Here is a tiny trained network, its code and every weight. The questions are about switching its units off for an input and a class, where a switched-off unit gives its printed mean instead of its output.

import numpy as np


def w(rows, s, z=0):
    codes = np.array(rows[::2]) - 128.0
    scale = np.full(codes.shape[1], s)
    scale[-1] = z or s
    return codes * scale


def f(y):
    return y / 2 * (1 + np.tanh(0.7978845608 * (y + 0.044715 * y**3)))


def log_softmax(a):
    a = a - a.max(-1, keepdims=True)
    return a - np.log(np.exp(a).sum(-1, keepdims=True))


def net(x, mask):
    res = np.array(x, float).reshape(1, 5) / 4 @ E
    y = f(res @ A[0][:, :-1].T + A[0][:, -1])
    res = res + np.where(mask, y, B[0][:, -1]) @ B[0][:, :-1]
    return log_softmax(res[-1] @ U[:, :-1].T + U[:, -1])


A, B = {}, {}
E = w([
[116,125,232,197,181,128],'x0',
[229,97,179,111,74,121],'x1',
[126,158,171,2,174,86],'x2',
[135,70,128,75,176,241],'x3',
[30,127,179,100,33,158],'x4',
],0.009)
A[0] = w([
[130,111,112,198,92,163,80],'N1',
[61,183,109,143,188,163,85],'N2',
[116,156,138,47,148,55,106],'N3',
[143,133,28,86,79,118,38],'N4',
[75,177,165,163,189,153,32],'N5',
[72,121,143,129,11,167,84],'N6',
[120,42,151,109,163,189,79],'N7',
[196,101,152,117,77,129,140],'N8',
[72,140,90,140,158,135,21],'N9',
[203,86,117,90,50,139,32],'N10',
[177,126,65,137,167,116,89],'N11',
[109,70,80,207,112,149,100],'N12',
[200,70,251,152,108,101,110],'N13',
[255,115,189,118,73,148,50],'N14',
[127,107,107,194,108,159,54],'N15',
[158,97,106,103,176,211,107],'N16',
[174,116,82,143,188,99,75],'N17',
[43,96,239,148,93,143,63],'N18',
[63,161,36,125,190,142,107],'N19',
[129,205,204,74,183,128,53],'N20',
[141,174,244,202,190,154,13],'N21',
[187,97,127,186,242,82,75],'N22',
[132,113,104,188,101,138,106],'N23',
[133,188,143,148,66,17,54],'N24',
[136,114,144,93,161,212,49],'N25',
[142,104,57,207,94,143,50],'N26',
[69,187,88,145,179,119,102],'N27',
[201,98,162,126,104,129,78],'N28',
[184,167,84,151,203,83,3],'N29',
[104,72,123,100,162,206,83],'N30',
[133,199,51,128,59,45,78],'N31',
[54,125,181,122,58,134,22],'N32',
[210,122,63,175,186,125,153],'N33',
[128,61,140,190,103,135,41],'N34',
[133,133,169,32,176,79,74],'N35',
[109,100,189,200,157,142,117],'N36',
[133,104,110,199,98,152,92],'N37',
[78,116,75,75,17,160,81],'N38',
[203,131,173,114,80,133,108],'N39',
[141,92,110,76,136,227,78],'N40',
[107,156,199,196,134,16,78],'N41',
[135,90,74,177,75,151,124],'N42',
[166,123,39,103,126,124,109],'N43',
[48,145,132,162,204,127,77],'N44',
[121,181,161,55,164,109,104],'N45',
],0.01,0.0041)
B[0] = w([
[167,182,135,121,125,150,187],'N1',
[94,136,71,141,96,127,192],'N2',
[203,183,135,139,123,176,240],'N3',
[145,65,94,111,248,112,207],'N4',
[125,108,69,117,124,111,166],'N5',
[124,127,166,89,86,89,228],'N6',
[166,84,143,203,93,105,199],'N7',
[70,138,75,126,100,158,197],'N8',
[127,126,87,131,96,123,151],'N9',
[98,123,69,133,140,129,190],'N10',
[121,115,149,99,112,89,194],'N11',
[167,155,129,107,119,165,208],'N12',
[75,130,53,130,149,134,242],'N13',
[77,140,76,132,91,136,230],'N14',
[173,182,130,128,124,128,172],'N15',
[141,89,153,170,142,120,218],'N16',
[101,125,186,105,60,72,196],'N17',
[116,101,162,69,120,70,225],'N18',
[76,134,72,126,94,143,234],'N19',
[193,161,125,112,129,163,210],'N20',
[160,84,75,64,234,102,209],'N21',
[97,123,180,91,89,69,239],'N22',
[170,164,144,123,130,158,176],'N23',
[140,111,152,197,112,142,234],'N24',
[165,114,148,180,106,116,188],'N25',
[173,160,133,119,132,151,207],'N26',
[79,145,96,151,60,136,197],'N27',
[82,133,100,129,101,119,180],'N28',
[115,120,168,122,74,79,202],'N29',
[157,94,145,177,124,106,208],'N30',
[160,50,139,184,197,135,242],'N31',
[131,116,182,117,55,68,200],'N32',
[101,140,183,93,95,87,254],'N33',
[158,148,110,119,131,124,166],'N34',
[177,176,113,129,106,163,244],'N35',
[148,119,115,91,183,135,194],'N36',
[180,174,127,110,115,173,187],'N37',
[123,95,152,79,152,73,239],'N38',
[61,148,90,148,93,144,193],'N39',
[161,91,147,186,135,138,224],'N40',
[164,52,129,183,167,125,235],'N41',
[163,162,129,109,148,159,204],'N42',
[115,105,144,86,170,99,208],'N43',
[90,130,65,126,115,139,190],'N44',
[177,187,133,126,118,158,224],'N45',
],0.011,0.0069)
U = w([
[98,128,185,85,81,81,90],'0',
[142,88,141,249,122,127,106],'1',
[169,209,127,115,115,170,110],'2',
[119,89,93,81,178,114,168],'3',
[54,148,60,159,86,140,106],'4',
[76,123,150,132,146,159,252],'5',
],0.018,0.013)

Each question gives the input, the list of numbers given to net, and the class t.
The units are the neurons (one row each of A and B). Each row of codes is followed by its name. A weight is (code - 128) times the scale printed after its matrix; where a second scale follows, it is the last column's (A, B and U).
mask holds one flag per neuron, in row order. A switched-off neuron (its flag False) gives its mean, the last column of its row in B, instead of its output. The means were averaged over made-up inputs and are rounded, as every weight is.
A unit's drop is (log p(t) with every unit on - log p(t) with that unit switched off) / (log p(t) with every unit on - log p(t) with every unit switched off).
The circuit of an input: a set's keep is (log p(t) with only the set's units on - log p(t) with every unit switched off) / (log p(t) with every unit on - log p(t) with every unit switched off). Starting from the 12 units with the biggest drops (on a tie, the unit counted first), units are removed one at a time, each time the one whose removal leaves the highest keep (on an exact tie, the one counted first), for as long as the keep stays at least 0.8.
units of the circuit, in order: the units of the circuit, biggest drop first
unit that matters most: the unit with the biggest drop
top k neurons: the k neurons with the biggest drops, biggest first
drop of u: that unit's drop, to one decimal
input [2,-5,-2,-4,2], class 4: unit that matters most -> N44
input [-7,7,4,-1,-1], class 3: top 3 neurons -> N4; N43; N31
input [6,-8,8,8,0], class 1: units of the circuit, in order -> N7; N25
input [-8,8,4,-3,5], class 3: top 3 neurons -> N4; N38; N31
input [-7,-3,-3,4,-7], class 0: top 2 neurons -> N33; N17
input [-6,7,-6,3,-3], class 4: top 3 neurons -> N14; N10; N8
input [-5,-6,-7,1,8], class 0: top 2 neurons -> N38; N6
input [4,-2,8,-8,-7], class 1: top 2 neurons -> N41; N24
input [6,-4,-3,5,2], class 3: top 3 neurons -> N21; N36; N18
input [5,6,8,-1,-6], class 2: top 2 neurons -> N35; N20
input [-7,-3,-3,-6,-1], class 3: top 2 neurons -> N4; N43
input [-7,-7,1,4,6], class 3: top 2 neurons -> N38; N4
input [8,-7,-7,5,-4], class 3: top 3 neurons -> N21; N36; N5
input [-7,3,-1,8,4], class 1: units of the circuit, in order -> N40
input [3,1,7,8,-7], class 1: top 4 neurons -> N7; N16; N40; N25
input [5,-8,5,6,7], class 4: top 2 neurons -> N44; N2
input [3,-8,4,-6,-2], class 4: top 2 neurons -> N44; N27
input [-4,-8,-8,-4,-6], class 2: top 2 neurons -> N26; N12
input [-4,1,0,-3,1], class 3: drop of N7 -> 0.2
input [3,-6,6,3,-7], class 0: drop of N22 -> 0.3
input [-4,-8,7,-7,5], class 4: units of the circuit, in order -> N27
input [-6,8,3,8,1], class 1: drop of N16 -> 0.1
input [-4,-2,8,5,-1], class 2: drop of N13 -> 0.0
